Read these off the table that follows.
1) Read off the 5th entry from the end, reading row by row.
2) Read off the largest entry in the first column.
3) Read off the top-right entry.
4) Read off the 1st entry on the main diagonal.
5) Read off the third entry on the main diagonal.
6) Read off the last entry, reading row by row.
7) Read off the entry just right of the largest entry.
8) Read off the largest entry in the first row.
[[131 131 132 130 129 132 131 132 129 130 130 129 130 133 130]
 [129 132 131 129 128 130 131 133 130 131 129 129 128 130 129]
 [130 130 135 135 129 133 133 132 129 135 130 129 133 131 131]
 [140 131 144 133 135 148 135 148 130 139 131 130 130 132 144]
 [131 131 131 130 128 129 131 130 129 129 130 129 130 135 129]
 [133 138 156 139 131 145 136 140 132 136 135 134 133 134 133]
 [133 135 150 134 131 150 133 136 131 133 136 132 131 132 135]
 [139 135 147 143 135 155 132 133 142 134 140 134 132 138 140]]
1) 140
2) 140
3) 130
4) 131
5) 135
6) 140
7) 139
8) 133

Read these off the table that follows.
1) The entry in the top-left corner?
2) The entry directly above the largest entry?
3) The third entry, reading row by row?
4) The entry just right of the largest entry?
5) The entry in the bottom-right corner?
6) The smallest entry in the last column?
7) The fifth entry in reading order?
8) The top entry of the column that holds the largest entry?
[[104 143 116 126 108 126 130 109 144 127 136 104 127 133 132]
 [126 112 141 113 118 120 121 118 111 127 119 124 122 113 121]
 [140 128 123 140 145 130 116 139 135 128 119 141 115 134 116]
 [126 136 120 141 125 140 122 120 136 135 128 122 119 139 119]
 [121 127 114 123 129 116 117 131 135 112 118 124 117 125 120]
 [127 132 116 125 138 117 128 146 142 112 127 132 129 136 132]
 [129 129 142 135 115 147 130 108 119 150 134 121 128 128 125]
 [128 116 140 123 118 131 120 112 113 134 121 124 120 116 118]
 [120 142 107 137 130 128 126 131 147 121 131 122 125 141 129]]
1) 104
2) 112
3) 116
4) 134
5) 129
6) 116
7) 108
8) 127

W =
[[116 150 110 103 157 146 136 111 149 149 104 110]
 [114 118 123 149 110 105 143 138 140 117 142 147]
 [140 150 132 127 153 104 130 134 138 111 112 123]
 [114 131 132 137 144 133 107 151 139 116 105 137]
 [114 123 155 121 143 147 144 150 153 117 114 139]
 [127 136 142 153 136 146 117 131 142 130 111 127]
 [153 135 125 146 131 109 133 107 124 102 124 106]
 [153 134 147 139 119 145 133 146 103 157 124 126]
 [128 142 101 116 117 155 127 129 152 136 104 140]
 [148 128 136 116 109 122 123 104 132 115 141 150]
 [109 150 112 153 113 117 123 128 150 130 143 150]]
The entry in the top-left corner is 116
The first entry on the diagonal from the top-right corner is 110
The smallest entry in the first column is 109
The entry directly below the smallest entry?
A: 136
The entry just left of the smallest entry -> 142
The 2nd entry, reading row by row is 150
The fourth entry, reading row by row -> 103
The entry just left of 115?
A: 132
The last entry of the smallest entry's row is 140
The entry just right of the smallest entry?
A: 116
The entry just left of 152 -> 129
The third entry, reading row by row -> 110
The second entry from the end, reading row by row -> 143
The last entry, reading row by row: 150
The first entry in the row that holds the smallest entry?
A: 128
The 2nd entry on the main diagonal -> 118
The minimum: 101
The second smallest entry?
A: 102
The smallest entry in the last column is 106
The largest entry in the last row: 153
The 2nd entry on the diagonal from the top-right corner: 142

X =
120  108  136  124  121  147  119  143  109  129  123
113  117  141  116  134  147  129  136  127  131  116
112  109  122  124  131  147  137  139  116  126  119
129  127  109  128  130  147  122  134  136  114  126
114  107  122  122  126  147  129  127  110  132  114
120  127  130  130  142  147  125  120  143  133  139
126  118  131  112  129  147  129  134  127  136  112
126  123  103  132  112  147  126  142  140  118  125
122  108  120  125  129  147  132  126  118  128  113
130  130  110  134  127  147  116  144  144  122  121
128  129  129  140  133  147  123  130  128  139  135
128  122  144  119  129  147  124  127  132  132  117
126  132  126  136  136  147  123  131  142  140  141
125  127  126  137  139  147  122  126  135  136  137
The top-right entry -> 123
Give the 2nd entry on the diagonal from the top-right corner.
131
The 2nd smallest entry is 107
Give the 5th entry, reading row by row.
121
Give the bottom entry of the column that holds the smallest entry.
126
The entry in the top-left corner is 120
The entry just right of the smallest entry is 132
Give the largest entry in the first column.
130
Give the 3rd-last entry, reading row by row.
135
The last entry, reading row by row is 137
The entry in the bottom-left corner: 125
The first entry of the smallest entry's row is 126
Give the smallest entry.
103
Give the third entry on the main diagonal.
122
The fourth entry from the end, reading row by row -> 126
The largest entry in the first row -> 147
Give the 2nd-last entry, reading row by row.
136
The smallest entry in the last column: 112
The largest entry in the last column -> 141
The entry directly above the smallest entry -> 131
Give the third entry, reading row by row.
136

Read these off the array that follows. Indices start at 0.
1) Which number is the entry in row 1 and column 0?
2) Which number is the entry just right of the smallest entry?
3) Which number is the entry in row 2 and column 1?
4) Which number is the entry in the bottom-right corner?
5) Which number is the entry at row 0, column 1?
6) Which number is the top-right entry?
7) Which number is the entry at row 0, column 0?
8) Which number is the entry in row 2 and column 0?
[[115 135 138 135 122 118 124 116 146 127 136 118 127 129]
 [119 114 145 130 134 115 119 143 141 141 133 140 150 129]
 [125 109 139 119 126 136 147 124 128 125 125 112 121 124]
 [106 123 130 128 129 150 118 141 125 126 128 121 136 127]
 [143 131 114 120 121 139 119 123 128 133 130 116 136 117]
 [143 133 144 125 124 120 121 142 124 121 117 114 108 121]
 [121 137 109 132 139 122 138 149 130 134 132 125 122 126]
 [113 129 131 132 132 146 139 120 131 135 130 146 119 131]
 [126 144 141 119 124 120 133 112 116 131 133 119 149 124]
 [121 124 146 137 130 120 141 145 119 134 127 125 131 132]]
1) 119
2) 123
3) 109
4) 132
5) 135
6) 129
7) 115
8) 125
